[128 = 0]
<19> [133 118 115 143 130  93 139 135 146 159 123 116 145  92 123 144  88 103
 137 127 112 124 129 131 145 118 168 159  87]
<20> [144 113 126  94 140 123 129 117 105 138 118 122 124 135 162  94 118 115
 112 156 139 129 102 134 139 122 134 115 136]
<6> [120 186 180 122 153 138 150 114 164  92 151 117 160 120 127  64 130 155
 151  97 119 155 142 168 149  93  95 136 167]
<22> [119 118 139 122 125 146 110 128 136 119 138 140 142 106 137 107 121 124
 165 124 123 124 112 132 101 127 124 122 116]
<20> [121 107  94 141 134 126 113 129 125 115 121 151 138 105 103 136 108 128
 169 126  96 114 103 114 122 129 139 139  91]
<18> [109 134 139  92 116 144 101 137 139 160 132 143 131 133 126 103 102  83
 139 122 109 123 132 132  98 145 139 140 109]
<21> [141 113 170 147 149 118 142 144 160 124 168 119 132 102 158 107 164 137
 126 133 165 133 133 123 127 129 104 153 168]
<21> [171  82 169 160 130  61 132 166 180 205 179 134 149 113  88  52 155 122
 135 171 135 113 132 123 125 163 118 145 163]
<21> [116 155 113 103 130 151 128 105 100 104 104 125 129 146 128 128 108 134
 131 117 110 134 122 145 136 113 128 106 119]
<19> [129 158 100 132 131 127 123 119 125 108 104 144 156 124 110 113  98 120
 149 112 110 137 123 146 176  93 138 136 100]
<19> [133 171 145 105  67 150  86 133 158 123  95 164 110 163 189 115 142 100
  82 127 193 171 122 120 149  75 139 108 145]
<19> [115 172 163 119 123 149 143 124 148  93 131 117  89 161 171 154 169 154
  71 110 168 161 149 116 130 107 106 132 186]
<18> [160  88 113 177 155  89 165 113 111 107 137 106 145 100  97 128 144 194
 156 153 115 113 104 131 143 128 116 100 138]
<21> [139 195  92 108 113  95 147 110 103 172  77 116 143 191  55 113  78 111
  88 123  81 139 163 169 201 113 157 111 110]
<22> [127 133 105 101 129 114 128 121 120 141 105 134 106 154 124 128 108 120
 101 141 107 133 112 114 138 124 148 134 125]
<18> [124 122 150 110  75 141  58 160 174 185 135 181 160 112 128  64 102  52
 170 130 136 126 121 133  98 131 148 131  88]
<20> [138  85 111 123 117 123 112 122 114 139 116 132 135  99 150 126 105 118
 155 152 127 116  87 123 109 125 154 105  92]
<20> [119 157 144 158  66 163  91 129 148 108 122 156 151 133 100 129 147 148
 166 103 141 137 143 143 104 114 112  74 118]
<20> [ 98 177 115 105 169 136 131 121 151  89 124 150 137 126 113 102  93 119
 147  91  79 144 122 129 160  98 125 191 121]
<19> [ 95 162  91 116 185 125 154 116 143  70 110 127 117  99 158 170  81 119
 123  88  92 149 112 108 175  79 155 221 102]
<22> [129  93 109 139  99 112 116 141 113 187 128 127 118 143  69 156 123 119
 131 147  97  96 142 116  85 185 145 105 101]
<18> [181  82 114 224  93  95  97 148 178  81 126 185 160  70 146 113 176 171
 174 154 199 143  72  96 171  65 123 110 127]
<22> [132 118 101 131  96 127 107 145  94 183 121 142 114 186  51 144 144 112
 107 142 109  99 164 121 109 192 121  99 121]
<19> [120 132 144 111 131 138 126 131 144 109 134 136  88 148 166 136 158 139
  91 132 151 144 118  97 113 124 116 142 168]
<22> [111 124 137 116 127 150 117 117 132 110 131 130 143  99 142 118 106 129
 172 117 111 126 108 138  97 119 132 118 105]
<19> [129 137 155 111  59 141 114 133 131 177 108 106 100 151 181 176 133  94
  69 135 184 142 154 131 100 129 161  87 124]
<6> [116 124 127 137 111 142 131 130 115 142 126 106 130 116 130 179 118 114
 130 113 131 117 154 137 107 145 143 120  98]
<18> [104 122 113  96 163 126 156 105 104 120 124 101 101 135 116 151 101 150
 125 128  68 117 113 119  97 149 137 135 124]
<6> [ 94 130 146 148  98 169 119 131 135 123 136 105 146  78 152 197 110 108
 166  86 138 120 159 145  79 133 146 124  75]
<18> [123  96 137 127 144 149  79 163 164 109 162 190 131 100 160  82 155  93
 160 130 156 124 100  91 113 132 102 184 136]
<6> [146 147 154 110 167  85 185 103 131 140 135  81 134 135 121  81 112 162
 108 143 100 141 125 158 157 114 127 124 167]
<19> [132  96 119 122 146 141  82 141 142 107 143 186 159  93 137  55 123 104
 194 137 125 119  79 117 126 118 112 150 111]
<6> [134  90 158  75 187 116 161 114  95 171 162  78 146 104 144  65  95 107
 147 155  95 101 117 164 100 170 125 131 133]
<20> [131 106  90  70  94 131 103  99  87 142  73 138  89 164 157 132  95 124
 103 170 112 131  66 109 101 118 170  67 106]
<21> [146 143 181 125 144 129 143 125 155 110 151 113 150 104 187  74 146 133
 128 128 177 152 125 155 153  91 107 130 169]
<6> [127 154 109 132 116 155  73 144 154  76 117 212 126 155 124  84 160 123
 138 118 151 149 105  97 161  94  96 148 147]
<21> [120 156 124 147 132 128 152 127 135 118 116  98 140  96 164 187 104 104
 112  95 151 142 158 144 168  95 156 164  98]
<20> [144 162 129 140 135 135 127 135 111 119 136 147 134 188  71  88 178 147
 107 125 139 129 166 142 168 145  72 114 181]
<6> [122  94 148 121 127 122 134 121 131 154 144 103 145  85 132 121  98 127
 171 137 101 110 112 142  76 146 148 110  99]
<22> [123 111 159 142  87 141  65 180 194 161 160 188 134 113 137 100 156  74
 147 124 167 128 136  98  94 143 121 164 125]
<18> [137 143 155 137 154 143 136 146 118 136 162 121 155 135 115  94 160 106
 125 114 158 119 180 159 156 153  83 148 158]
<20> [144 105 146 145 136 139 131 136 113 122 151 120 133 122 144 122 169 136
 127 138 168 118 138 133 124 147  97 114 154]
<19> [119 124 128 144 162 130 157 121 110 116 147  99 147 106 100 141 122 146
 157 111 100 110 147 148 123 148 114 137 120]
<21> [130 120 107 105 183  97 177 101  90 130 127  92 115 148  85 117 108 166
 119 146  61 113 116 133 133 152 125 128 145]
<21> [154 166 142 117 112 104 131 128 141 154 115 133 133 172 114  76 135 125
  89 142 143 151 140 147 175 106 124 112 163]
<6> [125 108 164 146 155 160 136 156 117 119 181 114 113 129 154 151 200 122
 105 118 187 112 177 119 108 178  72 156 178]
<21> [141  78 127 148 165  78 164 136 136 160 155  98 127  93 112 137 119 138
 134 150 101 106 120 115 118 157 142 161 125]
<21> [150 111 143 133 161  80 166 124 136 165 146  92 161  93 116  88  97 126
 145 145 104 119 125 157 148 129 143 142 123]
<18> [126 140  97 115  94 132 101 107 131  88  84 170  96 165 124 125 130 171
 122 144 112 150  72  95 122  91 137  84 135]
<22> [140 119 152 128 123  93 114 153 171 173 160 163 113 171  57  57 163 145
 121 156  98 122 128 102 102 169 100 133 181]
<20> [131 104 144 133 145 127 141 133 130 129 147 108 129  97 164 138 134 122
 130 132 149 123 127 127 118 133 128 143 130]
<22> [136 100 151 139 128 120 112 146 164 135 154 146 137  96 147  97 140 120
 152 139 145 127 108 114 110 127 124 146 134]
<6> [146 108 133 132 133  97 149 125 122 158 136 108 121 139 103 117 135 150
 115 154 114 118 126 128 120 150 128 109 146]
<18> [139 143 134 145 115 115 146 122 120 149 123 102 152 128 101 131 118 134
 131 124 125 126 154 161 144 128 134 102 119]
<19> [110 149 107 117 131 140 132 119 118 118 105 118 135 111 148 164  86 100
 130 103 118 134 133 139 146 105 158 150  85]
<20> [110 152 139 150 114 157 123 134 135  97 138 136 114 148 108 162 167 155
 123 101 138 132 159 119 110 139  97 122 150]
<6> [147  97 126 173 113 110 122 151 146 122 143 149  95 145 118 155 195 164
  99 150 165 126 126  80 119 145 106 126 170]
<22> [119 176 107 110 125 143 135 117 106 113  97 125 113 169 130 155 121 119
  85 109 132 144 151 136 168 110 131 131 131]
<18> [108 157 126 109 110 158  98 137 149 104 114 161 102 146 168 145 136 104
 101 109 155 151 126 102 132 103 131 154 133]
<22> [160 111 166 192 168 100 182 133 160  85 162  83 151  49 210 151 164 157
 123 123 208 148 133 137 181  78 118 167 159]
[135 120  96 120 107 106 124 122 120 148  94 130 109 140 130 155 104 120
 103 145 119 131 109 112 137 117 167 118 104]  <21>
[ 78 174 125  68 115 176 130 102 114  82  96 122  38 199 170 200 141 157
  53 110 118 156 124  87  81 124 129 117 164]  <20>
[117 128 116 147 115 133 112 138 164  91 116 152 109 100 180 176 131 124
 121 114 158 149 105  89 134  86 150 165 113]  <18>
[ 94 133 115 103 159 192 128 106  69  78 130 115 136 121 135 150 119 129
 164  98 108 109 136 150 101 149 101 117 108]  <19>
[121 144 157 129 152  92 171 109 170 116 142  99 122 114 114 112 113 184
 136 126  80 145 111 128 115 109 134 137 154]  <22>
[126 112 116 115 163 116 144 127 106 120 146 138  71 199  67 118 182 186
  90 155  88 113 123  85 100 186  80 125 200]  <21>
[129 112 117 121 149 100 209  99  77 147 107  24  74 129 182 252 113 149
  40 140 138 126 150 127 128 140 174 121 128]  <18>
[131 127 137 133 116 132 121 132 133 137 131 128 142 117 133 121 126 117
 139 126 139 127 134 139 126 126 130 121 119]  <19>
[125 127 135 165 126 122 163 120 118 128 135  82 138 106 110 185 128 157
 136 112 122 118 160 147 118 139 133 111 115]  <22>
[112 108 118 151  97 150 109 129 126 110 124 137 113 119 123 183 143 149
 147 121 130 118 123 106  81 141 130 102 109]  <20>
[125 162 177 120 180 101 203  95 166  88 139  60 135  75 201 125  99 167
 117 110 128 167 115 155 159  61 144 161 155]  <6>
[132 169 139 173 150 118 200 107 120  87 124  57 134 107 151 205 137 172
  95  93 156 148 175 158 182  92 128 135 142]  <22>
[123 138 145 154 127 139 128 148 150 116 147 130 124 120 143 155 159 122
 115 108 164 134 158 118 134 129 112 158 143]  <21>
[127 104 108 115 119 143 102 132 114 130 113 142 130 107 169 141 109  88
 137 134 148 123 107 121 126 120 150 133  91]  <22>
[148  89 124 152 119 107 140 127  92 181 141  99 156 124  60 123 124 139
 158 150 100  88 148 158 102 184 126  76 108]  <19>
[131 127 110 126 131  93 149 126 134 146 113 116  97 145 121 160 119 137
  86 140 111 133 124 104 138 128 154 146 132]  <19>
[167 103 156 141 101 105 138 136 118 183 137  98 135 133 141 117 152 122
  99 162 177 122 146 149 129 145 130  82 147]  <20>
[110 166 118 129 179 169 140 105  99  43 136 138 150 137  98 100 143 171
 168  93 101 129 132 151 154 117  70 131 151]  <19>
[113 143 120 126  88 168  85 136 128 110 113 166 115 153 132 145 147 117
 127 115 150 134 132 113 111 125 119 109 122]  <21>
[131 158 146 120 139 138 125 129 135 109 140 146 131 161 108  77 157 145
 123 123 130 139 137 135 144 126  88 126 173]  <22>
[138 103 117 100 152 130 133 135  74 171 138 113 120 159 111 116 134  96
 102 150 125  98 150 138 126 186 114 127 136]  <6>
[132  84 145 171 108 124 121 148 152 128 155 132 112 105 133 165 172 155
 136 138 155 117 125  94  80 151 118 121 140]  <6>
[112 135 127 164  83 148 119 138 128 136 124 119 129 123 109 202 136 127
 132 102 140 120 169 130 100 144 138 108  98]  <6>
[114 125 120 171 147 129 116 142 177  74 145 163 151  70 128 133 127 139
 185  98 120 134 108 105 138  96 123 185 107]  <18>
[154 112 130 120 109 140 112 123  92 133 121 136 125 161 133  98 161 137
 115 159 163 123 119 136 128 140 104  68 154]  <20>
[126 141 105  68 168 127 130 107 107 119 103 132 138 124 165  78  71  90
 129 134 103 138  90 143 169  94 150 156 108]  <6>
[123 114 131 125  94 132  90 128 140 154 130 158 159 120  73  76 103 128
 196 136  82 111 107 141  81 145 133  85  95]  <6>
[148 140 135 111 111  85 158 128 121 194 114  91  97 178 118 142 127 121
  47 154 133 135 156 131 144 145 152 114 155]  <20>
[147 153 105 129 127  72 153 123 148 129 101 138  71 198  97 135 152 178
  46 155 113 156 114  84 169 109 134 135 186]  <19>

(8) [110 140 105 211 107 139 156 176  72 147 133 145 103 117  68 145 180  94
  97 149 135 121 105  74 206 106 116 189 142]
(16) [152  81 112 126 116 145 118  91 139 149 115 108 158 164 101 119 124  99
 135 105 125 144 147 112  77 187 107 134 134]
(10) [127  81 147 111 152 108 141 109 148 157 108  71 131 144 127 134  58 128
  93 112 120 121 104 108  73 163 132  69 186]
(10) [124 160 132  84 150 104 109 143 160  99 152 152 135 123 158 128 118 161
 155 150 123 143 137 156 114  70 137 109 101]
(14) [105 140 156  84 103 164 118  66 145 107 129 178 105 115  92 124 135 160
 120 118 129 155 138 164 130 160 169 174 131]
(8) [122  97  98 112 133 136 129 127 139 154 121  86 128 145 140 105 107 110
 172 143 123 100 126 133 100 164 132  97 130]
(10) [110 128 184 116 161 109 163 112 142  88 139 140 110 141 119 154 103 147
 118 139 113 116 100 145 117 148 156  78 172]
(14) [130 156  62 135  62 157  80 142  84 184 115  72 138 140 178 117 166 121
 126 116 159  95 113 127 138 137 134 146  74]
(8) [130 121 140 104 163 116 132 109 141 117 125 117 165 158 147 116 112 145
 123  99 132 144 134 149 105 144 142  76 119]
(8) [121 129 147 123 152 125 136 128 147  98 133 127 113 115 149 132 103 137
 145 133 120 107 127 142 135 120 134  99 132]
(14) [133 105 153 147 154 131 150 115 134 106 119 124 127 125 130 128 110 118
 130 110 121 115 135 129 135 153 121 104 143]
(10) [102 113 113 159 145 132 162 141 100 153 123 132 134 141  73 112 146 116
 102 125 134 147 118 104 166 140 143 140 145]
(16) [120 107 133 114 134 127 130 113 147 132 128 105 121 144 119 138  96 126
 128 134 119 117 112 121  96 151 136 102 155]
(8) [120 101 119  77  81 122  87 103 164 195 121 102 102 118  71 153  65 139
  70 146 118 163 101  76  47 117 127 174 194]
(16) [ 91 121 110 122 137 162 105  95 166 102 149 126 127 162  76 149 103 132
 126 123 124 137 116 106 124 132 154 132 126]
(14) [181 153 173 120 107  97 130 125 125  84 147 190 141 135 141 157 180 126
 153 149 114 144 149 155  91 125  92 146 121]
(10) [138  88 159 152 191 112 152 134 156 113 107 113 127  88 137 118  60 124
 105  94 117 133 149 106 143 104 100  96 156]
(16) [146 104 127 127 129 109 128 120 128 149 123  95 157 170 123 141 116 115
 110 118 126 134 115 108  75 156 115  96 149]
(16) [ 87 108  81 108 137 160 105 106 149 156 125  93 139 152  96 107  96 135
 119 109 138 142 122 112 127 139 162 125 118]
(8) [139 129 126 136 147 130 129 141 127 121 115 126 134  97 170 101 124 130
 143 108 134 122 156 145 158 109 116 121  99]
(10) [149 114 182 107 103 124 136  84 134 120 115 123 109 129 139 154 111 133
 112 121 118 111 114 145  78 186 129 113 173]
(8) [128  98  93 140 110 119 150 137  93 192 122 115 151 175  68 114 164  95
 118 145 131 150 114  98 102 173 125 144 154]
(14) [127 101 105  99 139 110 116 129 156 158 134 115 148 152  95 123 100 124
 127 141 120 161 129 103  75 118 121 124 145]
(14) [134 142 141 142 126 130 144 131 109 108 132 152 128 129 134 128 163 125
 142 131 129 121 133 146 150 139 129 132 116]
(10) [157 120 128 111 113 124 109 116 128 154 107 120 146 112 154 110 122 133
 112 100 136 149 152 134 105 129 109 140 118]
(8) [121 112  96 143 146 125 137 144 112 159 120 102 155 149 120 104 132 116
 121 115 138 137 128 113 137 134 129 112 119]
(8) [127 157 105  99  75 156  68 110 149 122 143 125 111 125 143 151 130 139
 145 140 131 116 124 132 106 112 132 164  98]
(14) [141 126 147  84 119 111 129 118 145 130 131 152 120 119 132 122 126 138
 153 154 116 139 139 154  86 135 127 133 142]
(14) [100 120  88 125 141 113 132 170 126 172 130  90 117 127 122 115 104 123
 132 160 128 115 103 103 131  99 138 111 142]
(16) [133 132 134  90 160  95 123 146 180  89 164 168 129 132 118 138 112 133
 186 182 101 146 144 137  86  78 113 117 128]
(16) [100 134 117  92 149 124 136 126 135 131 137 130 137 148 127 105 127 147
 149 141 130 135 123 156 123 135 165  99 119]
(10) [107  98 153 125 170 137 147 114 155 114 110  87 100 101 156 119  55 137
 128 109 121  89 119 136 139 146 146  71 156]
(14) [128 103 140 133 152 136 124  98 155 112 125 129 146 140  95 136  96 128
 100  93 124 157 139 106 116 133 122 126 140]
(8) [121 149 113 101 104 130 114 119 135 110 160 141 133 179 119 149 162 127
 174 170 121 117 111 147  90 149 146 121 113]
(10) [145 122 103 169 159 124 124 164 125 130 120 139 156  99 128 102 132 113
 120 100 135 160 170 100 174  68  87 154  93]
(16) [149 144 170 168 103 146 138 111 113  80 130 167 103 107 126 161 161 117
 125 120 123 108 134 133 158 145 109 163 131]
(10) [120 130 125 140 129 132 141 137 120 128 131 154 120 117  99 121 146 123
 130 139 127 141 134 123 153 119 128 157 130]
(16) [117 142 154 114 131 143 118 105 143  99 124 121 108 109 161 137 100 153
 120 109 130 106 121 151 139 130 149 108 124]
(14) [138 144 160 122 144 139 114  96 143  89 122 169 147 103 135 121 125 159
  95  72 138 172 165 146 154 104 128 149  99]
(8) [117 148 134 110 149 117 116 143 156 100 144 137 116 110 149 136 103 149
 143 144 121 123 127 137 133  79 134 113 118]
(14) [165 125 158 120 131  86 123 142 152 112 138 137 128 121 140 161 108 124
 130 151 108 133 130 115  76  96  87 118 154]
(10) [149 107 162 153 151 118 138 127 152  94 126 129 114 107 132 152  93 114
 128 123 110 114 136 109 122 118  94 116 154]
(16) [170 136 139 141 130  70 148 175  99 148 128 134 151 132 153 134 157 116
 123 149 125 137 128 122 104 102  89 114 138]
(16) [109 145  74 181 114 163  85 145 127 130 142 133 138 125  72 147 139 117
  83 104 143 161 132  59 185  59 112 201  92]
[113 126 113 112  95 142 113 119 130 152 128 106 104 132 119 138 119 127
 129 148 127 108 104 121 109 145 143 139 144]  (14)
[148 134 157 118 129  83 163 157  87 165 103 102 124 110 194 110 133 138
 117 135 134 102 111 160 118 144 129  78 152]  (16)
[141  98 133 214 129 140 200 152  59 144 103 135 117 119 105 104 187  72
 139 126 130  96 135 119 195 191 106 145 147]  (8)
[111 111 124  81 121 127  92 120 184 149 127  94  87  93 128 142  41 146
 119 148 114 121 112 105  83  93 132 129 165]  (8)
[112 118 107 109  89 182  97  63 133 140 122 124 140 162  85 125 139 131
 110  93 141 149 130 128 113 189 157 164 115]  (14)
[117 150 151 149 110 164 118 108 136  71 138 131  86 113 150 164 125 130
 144 128 124  73 113 141 160 141 139 129 120]  (8)
[138 140 141  33 156  77  98 125 177 139 134 124 158 127 176 113  76 181
 125 131 125 172 139 162  51  78 139  80 123]  (10)
[159 161 155 120 118 105 117 118 114 102 138 145 166 161 161 152 164 144
 111 109 136 143 128 151 102 130 122 107 105]  (10)
[ 53 120 101 114 132 202 105  67 161 110 136 109 109 155  72 129  92 147
 117 101 137 122 106 122 158 166 198 132 120]  (16)
[ 65 125  99 135 176  99 144 203 164 134 162 107  69 104  88 150  59 126
 145 214 103  98  77  73 150  35 143 106 178]  (8)
[124 118 120 123 164 146 137 103 125 121 115 151 174 137 119  77 146 139
 126  75 144 175 173 154 159 145 142 128  86]  (14)
[119  94 183 100 183 113 144 100 178 105 111 100 108 100 153 131  30 154
 107 104 113 116 123 137 104 133 140  61 177]  (8)
[ 83 167  61 155  93 161  91 164 124 122 167 112  97 149 105 164 151 114
 157 180 131  85  86  93 165  86 147 157  98]  (8)
[127 155 118 131 102 116 125 150 112 129 151 151 123 145 109 150 169 123
 138 169 125 129 111 122 123 111 127 151 127]  (14)
[125 175 126 117 149  92 129 158 105 122 144 138 170 158 158 127 162 158
 109 123 145 152 117 149 138  88 147  91  93]  (16)
[146 115 129 151 120 119 135 137 102 171 102 135 139  98 106 110 135 123
  71  97 139 170 145 100 146 112 103 173 142]  (8)
[132 165 135 154 119 137 122 129 103 102 133 154 141 128 137 139 170 138
 105 103 143 137 133 136 171 111 130 147  94]  (16)
